Below are the code and all the weights of a small trained network. Each question names an input and a target symbol and asks about switching units off, where a switched-off unit gives its printed mean instead of its output.

import numpy as np


def w(rows, s, z=0):
    codes = np.array(rows[::2]) - 128.0
    scale = np.full(codes.shape[1], s)
    scale[-1] = z or s
    return codes * scale


def norm(h):
    return h / np.sqrt((h * h).mean(-1, keepdims=True) + 1e-5)


def f(y):
    return y / 2 * (1 + np.tanh(0.7978845608 * (y + 0.044715 * y**3)))


def softmax(a):
    e = np.exp(a - a.max(-1, keepdims=True))
    return e / e.sum(-1, keepdims=True)


def log_softmax(a):
    a = a - a.max(-1, keepdims=True)
    return a - np.log(np.exp(a).sum(-1, keepdims=True))


def net(x, mask):
    ids = ['αβγδεζθλμξπστφψ'.index(c) for c in x.split()]
    T = len(ids)
    res = E[ids] + P[:T]
    u = 0
    for l in range(2):
        q, k, v = (norm(res) @ M[l].T for M in (Q, K, V))
        z = softmax(np.where(np.tri(T) > 0, q @ k.T / 2**0.5, -1e9)) @ v
        res = res + np.where(mask[u], z, O[l][:, -1]) @ O[l][:, :-1]
        u += 1
        y = f(norm(res) @ A[l][:, :-1].T + A[l][:, -1])
        res = res + np.where(mask[u : u + 8], y, B[l][:, -1]) @ B[l][:, :-1]
        u += 8
    return log_softmax(norm(res)[-1] @ U[:, :-1].T + U[:, -1])


Q, K, V, O, A, B = {}, {}, {}, {}, {}, {}
E = w([
[222,204,150,163,70,161,87,162,153],'α',
[200,210,214,171,39,170,185,180,37],'β',
[84,89,60,253,130,177,198,137,98],'γ',
[112,136,97,63,131,77,186,137,248],'δ',
[152,151,172,23,88,161,102,106,175],'ε',
[112,189,148,114,196,63,246,197,185],'ζ',
[135,137,130,164,113,69,227,184,209],'θ',
[177,25,214,215,104,235,114,52,146],'λ',
[163,154,124,119,70,109,152,125,226],'μ',
[172,122,254,103,78,113,218,124,179],'ξ',
[170,74,174,196,98,171,120,113,201],'π',
[162,112,90,128,116,139,75,116,246],'σ',
[137,172,168,95,79,127,195,112,166],'τ',
[118,202,36,189,169,77,184,228,186],'φ',
[138,52,177,192,100,151,202,114,152],'ψ',
],0.0067)
P = w([
[79,132,145,140,150,97,59,140,97],'0',
[103,139,141,115,60,184,116,148,205],'1',
[162,185,136,102,198,114,149,169,178],'2',
[71,143,115,137,104,123,125,76,91],'3',
[82,195,147,130,75,189,160,159,145],'4',
[163,148,117,103,166,139,194,178,185],'5',
[84,142,104,133,100,118,123,68,84],'6',
[90,202,143,150,77,198,123,148,147],'7',
[164,138,108,110,158,159,233,168,185],'8',
[96,145,100,131,103,112,120,58,78],'9',
[83,207,139,160,92,190,112,140,152],'10',
[166,154,104,124,178,174,254,143,183],'11',
[112,145,93,134,111,102,119,55,72],'12',
[91,211,149,157,106,196,95,137,151],'13',
],0.014)
Q[0] = w([
[211,1,94,49,172,68,145,156,47],'L0H1',
[184,127,133,121,156,209,210,173,174],'L0H1',
],0.0094)
K[0] = w([
[51,131,171,115,77,243,149,244,235],'L0H1',
[181,156,73,122,124,175,228,80,153],'L0H1',
],0.011)
V[0] = w([
[120,80,206,160,72,79,203,193,101],'L0H1',
[108,91,138,2,176,202,121,143,68],'L0H1',
],0.006)
O[0] = w([
[125,200,150,150,171,97,96,75,145,170],'L0H1',
[114,140,136,93,252,161,75,156,82,2],'L0H1',
],0.013,0.0039)
A[0] = w([
[103,170,136,108,106,132,205,97,83,254],'L0N1',
[127,113,140,135,112,183,83,68,162,198],'L0N2',
[170,111,171,111,125,220,152,181,212,108],'L0N3',
[126,81,101,86,101,199,144,224,130,160],'L0N4',
[166,176,153,190,101,174,147,132,118,220],'L0N5',
[193,167,109,141,126,129,175,87,154,133],'L0N6',
[87,131,127,66,211,254,108,208,71,28],'L0N7',
[226,136,109,164,198,153,149,192,123,11],'L0N8',
],0.0099,0.0034)
B[0] = w([
[124,108,89,139,149,119,83,135,160,239],'L0N1',
[105,108,118,130,158,87,151,153,144,185],'L0N2',
[115,158,71,148,156,181,141,182,103,243],'L0N3',
[132,100,163,93,147,123,130,130,5,161],'L0N4',
[132,142,119,59,149,101,120,139,172,255],'L0N5',
[144,70,151,122,137,159,117,156,99,231],'L0N6',
[213,187,251,167,107,63,116,150,58,131],'L0N7',
[165,124,129,130,121,57,146,190,164,154],'L0N8',
],0.012,0.0095)
Q[1] = w([
[41,90,63,133,77,77,19,116,142],'L1H1',
[238,38,191,173,164,6,90,44,41],'L1H1',
],0.014)
K[1] = w([
[75,118,202,164,79,12,32,111,72],'L1H1',
[10,154,204,113,102,179,125,222,153],'L1H1',
],0.011)
V[1] = w([
[136,215,38,201,106,140,150,127,91],'L1H1',
[106,82,149,254,177,153,211,96,118],'L1H1',
],0.0088)
O[1] = w([
[10,142,119,27,58,67,175,110,121,19],'L1H1',
[16,83,208,227,39,110,18,85,94,6],'L1H1',
],0.012,0.0026)
A[1] = w([
[72,145,217,107,171,147,191,189,57,98],'L1N1',
[146,76,140,178,169,50,54,182,100,91],'L1N2',
[107,112,176,180,71,123,52,61,51,2],'L1N3',
[128,104,145,71,214,28,124,139,107,69],'L1N4',
[59,139,149,155,96,74,39,102,176,74],'L1N5',
[165,161,69,110,170,130,188,123,145,230],'L1N6',
[130,148,145,134,130,11,76,7,157,165],'L1N7',
[140,93,147,170,80,19,81,129,129,26],'L1N8',
],0.012,0.0045)
B[1] = w([
[146,130,107,199,125,72,81,40,146,150],'L1N1',
[45,109,107,50,128,44,126,163,122,158],'L1N2',
[156,164,210,76,115,138,200,161,184,145],'L1N3',
[90,153,75,112,60,200,78,124,121,144],'L1N4',
[179,24,161,84,145,141,105,128,86,165],'L1N5',
[86,107,193,153,103,126,108,68,103,251],'L1N6',
[130,199,102,180,107,119,186,146,125,165],'L1N7',
[134,153,115,184,195,246,119,120,111,150],'L1N8',
],0.013,0.015)
U = w([
[161,128,132,87,151,106,244,187,63,140],'α',
[166,148,84,69,171,84,177,112,211,182],'β',
[79,39,111,38,111,93,110,139,72,105],'γ',
[51,112,150,140,117,156,55,54,79,101],'δ',
[151,162,185,137,105,74,99,130,76,255],'ε',
[41,221,131,150,134,79,130,123,185,120],'ζ',
[186,97,181,153,48,46,166,84,206,169],'θ',
[99,141,38,154,202,104,69,181,143,115],'λ',
[132,84,203,109,36,180,182,122,65,61],'μ',
[199,142,176,179,199,126,83,56,184,89],'ξ',
[185,159,115,252,64,160,153,172,162,108],'π',
[151,83,55,152,80,162,130,141,42,122],'σ',
[69,146,137,62,200,191,118,72,97,125],'τ',
[98,135,86,95,61,62,220,148,129,172],'φ',
[157,51,206,109,139,89,41,150,145,112],'ψ',
],0.011,0.005)

Each question gives the input, a string of symbols that net reads in full, and the target symbol t.
The units are the heads (2 rows each of Q, K, V and O) and the neurons (one row each of A and B). Each row of codes is followed by its name. A weight is (code - 128) times the scale printed after its matrix; where a second scale follows, it is the last column's (O, A, B and U).
mask holds one flag per unit, layer by layer, with each layer's heads first. A switched-off unit (its flag False) gives its mean, the last column of its rows in O or B, instead of its output. The means were averaged over made-up inputs and are rounded, as every weight is.
A unit's drop is (log p(t) with every unit on - log p(t) with that unit switched off) / (log p(t) with every unit on - log p(t) with every unit switched off).
The circuit of an input: a set's keep is (log p(t) with only the set's units on - log p(t) with every unit switched off) / (log p(t) with every unit on - log p(t) with every unit switched off). Starting from the 12 units with the biggest drops (on a tie, the unit counted first), units are removed one at a time, each time the one whose removal leaves the highest keep (on an exact tie, the one counted first), for as long as the keep stays at least 0.8.
units of the circuit, in order: the units of the circuit, biggest drop first
unit that matters most: the unit with the biggest drop
top k neurons: the k neurons with the biggest drops, biggest first
top k neurons in layer l: the k neurons of layer l with the biggest drops, biggest first
input γ ψ θ α ψ, target α: units of the circuit, in order : [L1H1]
input π σ δ μ ε γ γ τ α θ, target λ: top 2 neurons : [L0N3; L0N5]
input ψ τ π λ δ φ γ δ ξ σ, target α: top 2 neurons in layer 1 : [L1N7; L1N5]
input π δ α θ α γ β θ ψ β ζ, target β: units of the circuit, in order : [L1H1; L0N3]
input ψ α λ ψ ψ δ λ ξ τ, target τ: units of the circuit, in order : [L0H1; L1N6]
input ξ λ μ β τ ξ ψ θ, target ψ: top 3 neurons : [L0N5; L1N5; L0N3]
input σ θ γ δ λ, target δ: units of the circuit, in order : [L1N1; L0N4; L0H1]
input ψ π α φ ψ λ π δ, target π: units of the circuit, in order : [L0N3; L1H1; L0H1]
input μ δ β δ θ γ σ θ ε α β, target α: top 2 neurons : [L0N3; L0N5]
input ε δ ζ α π φ θ σ μ π ζ θ ξ, target ε: units of the circuit, in order : [L0H1; L0N7]
input π μ ε δ θ, target δ: top 4 neurons : [L0N5; L0N4; L1N1; L0N3]
input ψ δ λ φ α δ λ π γ, target γ: units of the circuit, in order : [L1H1; L1N7]
input θ π δ φ θ, target φ: units of the circuit, in order : [L1H1; L0H1]
input θ β ξ ψ τ β δ β ψ ε θ ξ ψ θ, target ψ: unit that matters most : L1H1
input λ ξ λ μ λ λ ξ θ ζ β α δ σ σ, target σ: top 3 neurons in layer 0 : [L0N3; L0N4; L0N5]
input τ ε ψ μ ζ γ θ φ π, target π: top 4 neurons in layer 1 : [L1N2; L1N5; L1N1; L1N3]
input π ε λ μ μ ξ, target ξ: top 2 neurons in layer 1 : [L1N2; L1N6]
input φ β β λ φ β δ δ ψ π σ, target π: units of the circuit, in order : [L0N3; L0H1]
input ψ δ α θ, target α: top 3 neurons in layer 1 : [L1N7; L1N5; L1N2]
input ψ β ζ θ μ β π ψ λ ζ λ ψ θ μ, target θ: units of the circuit, in order : [L0H1]
input ψ ψ θ ψ ε τ σ τ α β, target α: top 2 neurons : [L0N5; L1N7]
input θ ψ δ ψ ξ π μ μ, target μ: top 4 neurons : [L0N3; L1N6; L0N4; L1N2]
input θ β α δ τ ψ τ δ ε μ π λ λ, target π: top 2 neurons in layer 0 : [L0N3; L0N5]
input σ ψ β, target β: top 3 neurons in layer 0 : [L0N4; L0N5; L0N8]
input σ π ψ ζ ψ ψ σ, target γ: top 2 neurons : [L0N5; L0N4]
input π σ ξ α, target λ: top 3 neurons : [L0N3; L0N5; L0N1]
input ξ β τ λ, target ζ: top neuron in layer 1 : [L1N7]
input θ π ε μ ψ λ π ψ π π ψ β τ, target π: top 2 neurons : [L1N7; L0N3]
input π π φ τ ψ θ ψ ζ, target ψ: top 2 neurons : [L0N5; L0N3]
